Here is a tiny trained network, its code and every weight. The questions are about switching its units off for an input and a class, where a switched-off unit gives its printed mean instead of its output.

import numpy as np


def w(rows, s, z=0):
    codes = np.array(rows[::2]) - 128.0
    scale = np.full(codes.shape[1], s)
    scale[-1] = z or s
    return codes * scale


def norm(h):
    return h / np.sqrt((h * h).mean(-1, keepdims=True) + 1e-5)


def f(y):
    return y / 2 * (1 + np.tanh(0.7978845608 * (y + 0.044715 * y**3)))


def log_softmax(a):
    a = a - a.max(-1, keepdims=True)
    return a - np.log(np.exp(a).sum(-1, keepdims=True))


def net(x, mask):
    res = np.array(x, float).reshape(1, 6) / 4 @ E
    u = 0
    for l in range(4):
        y = f(norm(res) @ A[l][:, :-1].T + A[l][:, -1])
        res = res + np.where(mask[u : u + 3], y, B[l][:, -1]) @ B[l][:, :-1]
        u += 3
    return log_softmax(norm(res)[-1] @ U[:, :-1].T + U[:, -1])


A, B = {}, {}
E = w([
[101,136,141,135,131,147,253,66,170,86],'x0',
[94,107,112,152,80,40,119,170,58,52],'x1',
[111,53,16,151,220,114,165,171,195,155],'x2',
[65,146,157,141,213,89,214,170,140,183],'x3',
[177,75,69,137,180,211,104,83,69,164],'x4',
[207,179,127,106,137,65,164,116,86,10],'x5',
],0.0028)
A[0] = w([
[106,64,19,121,199,58,121,212,142,145,93],'0.n1',
[120,47,68,150,98,159,2,171,115,167,5],'0.n2',
[134,165,162,119,93,33,64,199,77,104,102],'0.n3',
],0.0039,0.0016)
B[0] = w([
[207,64,228,246,126,113,204,70,228,178,252],'0.n1',
[115,149,107,4,97,170,71,24,40,211,221],'0.n2',
[76,246,147,79,129,177,119,161,80,39,241],'0.n3',
],0.0037,0.0022)
A[1] = w([
[231,114,71,139,252,179,162,97,116,134,14],'1.n1',
[136,83,91,133,160,182,51,130,137,225,14],'1.n2',
[40,172,204,85,118,110,81,185,141,233,9],'1.n3',
],0.0039,0.0012)
B[1] = w([
[61,203,116,106,80,111,27,251,84,40,252],'1.n1',
[176,78,3,103,120,167,82,63,28,208,253],'1.n2',
[197,5,143,225,149,140,204,118,224,61,243],'1.n3',
],0.0033,0.0016)
A[2] = w([
[199,76,61,132,124,110,163,55,94,73,71],'2.n1',
[104,115,58,183,173,88,88,254,146,129,49],'2.n2',
[153,93,87,95,174,147,68,164,164,234,5],'2.n3',
],0.005,0.0028)
B[2] = w([
[65,57,255,240,97,152,161,135,146,168,176],'2.n1',
[145,67,159,177,168,142,177,94,199,139,160],'2.n2',
[195,109,104,100,109,198,115,39,101,203,253],'2.n3',
],0.0044,0.0017)
A[3] = w([
[202,168,121,71,36,169,79,57,205,41,89],'3.n1',
[97,158,230,164,101,104,185,150,252,170,66],'3.n2',
[108,220,71,43,197,169,189,123,175,137,6],'3.n3',
],0.0034,0.0015)
B[3] = w([
[9,152,127,141,212,63,193,232,97,71,230],'3.n1',
[226,2,99,232,249,77,213,114,219,112,253],'3.n2',
[169,108,38,97,62,237,24,65,43,225,121],'3.n3',
],0.0035,0.0017)
U = w([
[98,223,142,69,98,103,94,186,77,38,227],'0',
[139,78,146,197,179,92,214,138,225,122,181],'1',
[163,80,58,105,100,190,57,67,99,254,4],'2',
],0.0078,0.0002)

Each question gives the input, the list of numbers given to net, and the class t.
The units are the neurons (one row each of A and B). Each row of codes is followed by its name. A weight is (code - 128) times the scale printed after its matrix; where a second scale follows, it is the last column's (A, B and U).
mask holds one flag per neuron, layer by layer. A switched-off neuron (its flag False) gives its mean, the last column of its row in B, instead of its output. The means were averaged over made-up inputs and are rounded, as every weight is.
A unit's drop is (log p(t) with every unit on - log p(t) with that unit switched off) / (log p(t) with every unit on - log p(t) with every unit switched off).
The circuit of an input: a set's keep is (log p(t) with only the set's units on - log p(t) with every unit switched off) / (log p(t) with every unit on - log p(t) with every unit switched off). Starting from all 12 units, units are removed one at a time, each time the one whose removal leaves the highest keep (on an exact tie, the one counted first), for as long as the keep stays at least 0.8.
units of the circuit, in order: the units of the circuit, biggest drop first
k most important neurons: the k neurons with the biggest drops, biggest first
k most important neurons of layer l: the k neurons of layer l with the biggest drops, biggest first
drop of u: that unit's drop, to one decimal
input [-7,5,4,4,-6,7], class 1: units of the circuit, in order	[2.n2]
input [2,-3,1,-1,7,2], class 0: 2 most important neurons of layer 0	[0.n2 0.n1]
input [0,-1,4,-3,6,8], class 0: 2 most important neurons	[1.n1 3.n2]
input [-1,-7,-8,-3,-7,-1], class 1: 2 most important neurons	[3.n2 1.n3]
input [5,-8,-4,-5,5,0], class 0: 2 most important neurons of layer 3	[3.n1 3.n2]
input [8,3,-6,-8,8,0], class 1: 3 most important neurons	[2.n1 0.n3 0.n2]
input [2,3,-4,0,3,-1], class 0: 2 most important neurons of layer 1	[1.n3 1.n2]
input [5,-6,6,5,2,-8], class 2: 2 most important neurons of layer 2	[2.n3 2.n1]
input [3,-5,5,5,2,-6], class 2: 2 most important neurons	[2.n3 1.n2]
input [6,-3,6,-6,-1,-3], class 2: 2 most important neurons of layer 2	[2.n3 2.n2]
input [3,1,-6,1,5,1], class 0: 2 most important neurons	[1.n3 0.n1]
input [1,3,2,-5,-4,-4], class 0: 2 most important neurons of layer 3	[3.n2 3.n1]
input [5,-5,0,-1,2,3], class 0: drop of 1.n1	1.4
input [-3,4,-2,-5,-2,-5], class 0: most important neuron	[0.n3]
input [0,-6,-6,6,3,6], class 0: drop of 1.n1	0.1
input [1,-8,4,-4,-5,-2], class 2: drop of 1.n1	0.0
